Here is a tiny trained network, its code and every weight. The questions are about switching its units off for an input and a class, where a switched-off unit gives its printed mean instead of its output.

import numpy as np


def w(rows, s, z=0):
    codes = np.array(rows[::2]) - 128.0
    scale = np.full(codes.shape[1], s)
    scale[-1] = z or s
    return codes * scale


def norm(h):
    return h / np.sqrt((h * h).mean(-1, keepdims=True) + 1e-5)


def f(y):
    return y / 2 * (1 + np.tanh(0.7978845608 * (y + 0.044715 * y**3)))


def log_softmax(a):
    a = a - a.max(-1, keepdims=True)
    return a - np.log(np.exp(a).sum(-1, keepdims=True))


def net(x, mask):
    res = np.array(x, float).reshape(1, 2) / 4 @ E
    u = 0
    for l in range(2):
        y = f(norm(res) @ A[l][:, :-1].T + A[l][:, -1])
        res = res + np.where(mask[u : u + 7], y, B[l][:, -1]) @ B[l][:, :-1]
        u += 7
    return log_softmax(norm(res)[-1] @ U[:, :-1].T + U[:, -1])


A, B = {}, {}
E = w([
[168,250,115,131,160,16,187,122,55,71,192],'x0',
[183,97,103,136,207,124,130,232,142,22,145],'x1',
],0.013)
A[0] = w([
[141,215,131,131,143,54,141,175,102,88,141,86],'0.n0',
[118,134,132,117,141,130,122,184,129,103,117,127],'0.n1',
[140,200,125,124,148,78,135,134,107,81,138,219],'0.n2',
[146,118,122,137,128,155,140,121,127,118,133,107],'0.n3',
[136,254,125,128,141,44,145,104,99,97,142,1],'0.n4',
[153,109,130,131,161,119,138,216,127,50,134,147],'0.n5',
[129,91,133,131,120,148,137,111,134,142,124,144],'0.n6',
],0.03,0.0051)
B[0] = w([
[116,117,121,74,138,52,253,109,203,227,105,233],'0.n0',
[154,121,140,119,144,111,69,127,144,102,129,163],'0.n1',
[69,143,50,175,121,134,239,120,114,139,121,222],'0.n2',
[157,140,181,117,115,117,119,131,168,95,121,134],'0.n3',
[225,182,207,140,86,207,78,89,34,88,180,252],'0.n4',
[91,96,104,154,146,138,30,168,124,78,118,223],'0.n5',
[90,147,144,119,122,151,92,125,88,151,130,162],'0.n6',
],0.038)
A[1] = w([
[116,150,134,125,87,87,93,58,134,162,119,3],'1.n0',
[112,135,139,108,93,78,109,81,143,175,119,102],'1.n1',
[185,126,165,99,111,118,140,134,175,100,109,69],'1.n2',
[181,153,171,105,89,137,204,80,126,166,135,36],'1.n3',
[84,200,165,102,128,111,125,116,87,161,142,185],'1.n4',
[106,92,81,141,145,70,168,149,191,113,104,84],'1.n5',
[254,138,183,115,132,168,145,147,105,72,165,7],'1.n6',
],0.048,0.0043)
B[1] = w([
[144,114,150,95,129,149,123,127,175,164,105,174],'1.n0',
[129,117,157,110,85,111,105,93,123,120,111,160],'1.n1',
[81,173,98,110,120,107,126,91,122,137,75,130],'1.n2',
[93,189,68,232,140,163,164,157,3,122,219,254],'1.n3',
[168,128,131,136,93,122,155,83,156,151,131,244],'1.n4',
[132,126,141,73,154,89,196,142,173,152,103,171],'1.n5',
[102,109,109,116,149,101,142,147,155,127,110,199],'1.n6',
],0.035,0.046)
U = w([
[83,105,69,81,193,65,189,162,201,109,97,7],'0',
[120,184,71,184,115,147,217,93,73,144,194,251],'1',
[107,103,137,114,137,154,6,131,147,70,114,99],'2',
[170,125,168,107,24,172,106,3,182,199,117,55],'3',
],0.013,0.0028)

Each question gives the input, the list of numbers given to net, and the class t.
The units are the neurons (one row each of A and B). Each row of codes is followed by its name. A weight is (code - 128) times the scale printed after its matrix; where a second scale follows, it is the last column's (A, B and U).
mask holds one flag per neuron, layer by layer. A switched-off neuron (its flag False) gives its mean, the last column of its row in B, instead of its output. The means were averaged over made-up inputs and are rounded, as every weight is.
A unit's drop is (log p(t) with every unit on - log p(t) with that unit switched off) / (log p(t) with every unit on - log p(t) with every unit switched off).
The circuit of an input: a set's keep is (log p(t) with only the set's units on - log p(t) with every unit switched off) / (log p(t) with every unit on - log p(t) with every unit switched off). Starting from the 12 units with the biggest drops (on a tie, the unit counted first), units are removed one at a time, each time the one whose removal leaves the highest keep (on an exact tie, the one counted first), for as long as the keep stays at least 0.8.
circuit, biggest first: the units of the circuit, biggest drop first
unit that matters most: the unit with the biggest drop
k most important neurons: the k neurons with the biggest drops, biggest first
k most important neurons of layer l: the k neurons of layer l with the biggest drops, biggest first
drop when u is switched off: that unit's drop, to one decimal
input [3,5], class 0: 2 most important neurons -> [0.n5, 0.n0]
input [-6,-2], class 3: 3 most important neurons -> [0.n5, 0.n4, 0.n0]
input [-2,-4], class 3: circuit, biggest first -> [0.n0, 1.n3]
input [-1,8], class 0: unit that matters most -> 0.n4
input [-5,1], class 3: circuit, biggest first -> [0.n5, 0.n4, 0.n0, 1.n3]
input [-1,5], class 2: 3 most important neurons -> [0.n5, 0.n0, 0.n2]
input [-6,5], class 2: 2 most important neurons of layer 0 -> [0.n0, 0.n2]
input [-3,-5], class 3: 3 most important neurons -> [0.n4, 0.n5, 0.n0]
input [0,-6], class 3: 4 most important neurons of layer 0 -> [0.n4, 0.n5, 0.n2, 0.n0]
input [-6,-1], class 3: 4 most important neurons of layer 0 -> [0.n5, 0.n4, 0.n0, 0.n2]
input [-2,1], class 2: 2 most important neurons -> [0.n0, 0.n2]
input [0,-2], class 3: 3 most important neurons -> [0.n4, 0.n5, 0.n2]
input [-3,1], class 3: 3 most important neurons of layer 0 -> [0.n5, 0.n6, 0.n4]
input [-7,5], class 2: 3 most important neurons -> [0.n0, 0.n2, 1.n3]
input [2,6], class 0: unit that matters most -> 0.n5
input [4,8], class 0: 3 most important neurons -> [0.n5, 0.n0, 1.n3]
input [-2,5], class 2: drop when 0.n0 is switched off -> 0.2
input [-8,7], class 2: drop when 0.n0 is switched off -> 0.5
input [-7,-2], class 3: drop when 0.n2 is switched off -> 0.2
input [0,1], class 0: most important neuron of layer 0 -> [0.n4]
